Below are the code and all the weights of a small trained network. Each question names an input and a class and asks about switching units off, where a switched-off unit gives its printed mean instead of its output.

import numpy as np


def w(rows, s, z=0):
    codes = np.array(rows[::2]) - 128.0
    scale = np.full(codes.shape[1], s)
    scale[-1] = z or s
    return codes * scale


def f(y):
    return np.maximum(y, 0)


def log_softmax(a):
    a = a - a.max(-1, keepdims=True)
    return a - np.log(np.exp(a).sum(-1, keepdims=True))


def net(x, mask):
    res = np.array(x, float).reshape(1, 3) / 4 @ E
    y = f(res @ A[0][:, :-1].T + A[0][:, -1])
    res = res + np.where(mask, y, B[0][:, -1]) @ B[0][:, :-1]
    return log_softmax(res[-1] @ U[:, :-1].T + U[:, -1])


A, B = {}, {}
E = w([
[88,222,53,188,132,11],'x0',
[18,236,85,134,70,227],'x1',
[209,70,52,55,43,123],'x2',
],0.011)
A[0] = w([
[102,118,60,80,43,126,71],'neuron 0',
[124,77,253,102,151,231,133],'neuron 1',
[102,117,162,52,58,97,73],'neuron 2',
[54,177,114,220,179,69,106],'neuron 3',
[125,68,13,113,48,70,193],'neuron 4',
[151,77,210,120,160,64,254],'neuron 5',
[92,94,26,61,22,166,178],'neuron 6',
[73,243,194,225,174,162,219],'neuron 7',
[88,227,128,210,143,158,157],'neuron 8',
[116,181,147,193,112,85,46],'neuron 9',
[84,119,178,146,146,122,93],'neuron 10',
[92,78,240,112,99,186,136],'neuron 11',
[151,89,183,23,142,238,123],'neuron 12',
],0.011,0.0054)
B[0] = w([
[199,240,159,146,89,114,166],'neuron 0',
[3,108,85,64,195,158,216],'neuron 1',
[106,148,107,99,98,137,145],'neuron 2',
[125,90,105,254,191,113,221],'neuron 3',
[196,223,196,93,189,29,197],'neuron 4',
[161,62,127,91,226,78,208],'neuron 5',
[175,239,119,100,19,118,201],'neuron 6',
[85,109,4,228,211,137,252],'neuron 7',
[189,90,66,219,94,77,219],'neuron 8',
[114,99,102,167,151,129,170],'neuron 9',
[101,124,79,131,151,117,156],'neuron 10',
[48,62,71,81,181,188,192],'neuron 11',
[10,147,118,50,131,185,213],'neuron 12',
],0.0085,0.02)
U = w([
[183,47,182,116,171,61,117],'0',
[88,134,70,139,53,216,78],'1',
[155,142,193,152,79,186,1],'2',
[188,238,133,124,69,105,202],'3',
[58,124,99,71,160,186,78],'4',
[128,188,134,56,94,159,35],'5',
[106,133,81,245,160,105,208],'6',
],0.012,0.005)

Each question gives the input, the list of numbers given to net, and the class t.
The units are the neurons (one row each of A and B). Each row of codes is followed by its name. A weight is (code - 128) times the scale printed after its matrix; where a second scale follows, it is the last column's (A, B and U).
mask holds one flag per neuron, in row order. A switched-off neuron (its flag False) gives its mean, the last column of its row in B, instead of its output. The means were averaged over made-up inputs and are rounded, as every weight is.
A unit's drop is (log p(t) with every unit on - log p(t) with that unit switched off) / (log p(t) with every unit on - log p(t) with every unit switched off).
The circuit of an input: a set's keep is (log p(t) with only the set's units on - log p(t) with every unit switched off) / (log p(t) with every unit on - log p(t) with every unit switched off). Starting from the 12 units with the biggest drops (on a tie, the unit counted first), units are removed one at a time, each time the one whose removal leaves the highest keep (on an exact tie, the one counted first), for as long as the keep stays at least 0.8.
units of the circuit, in order: the units of the circuit, biggest drop first
most important unit: the unit with the biggest drop
k most important neurons: the k neurons with the biggest drops, biggest first
drop of u: that unit's drop, to one decimal
input [-8,6,6], class 5: units of the circuit, in order => neuron 6; neuron 7
input [0,-5,5], class 0: most important unit => neuron 5
input [4,-6,-2], class 0: units of the circuit, in order => neuron 7; neuron 5
input [-3,2,3], class 5: units of the circuit, in order => neuron 7; neuron 6
input [-5,1,7], class 5: 2 most important neurons => neuron 12; neuron 6
input [-3,-5,6], class 0: 2 most important neurons => neuron 5; neuron 4
input [-5,-4,8], class 5: drop of neuron 4 => 0.1
input [-3,-6,-2], class 4: drop of neuron 1 => 0.2
input [-7,8,7], class 5: drop of neuron 6 => 0.5
input [4,1,2], class 3: drop of neuron 7 => 0.2
input [7,-6,6], class 0: 2 most important neurons => neuron 5; neuron 6
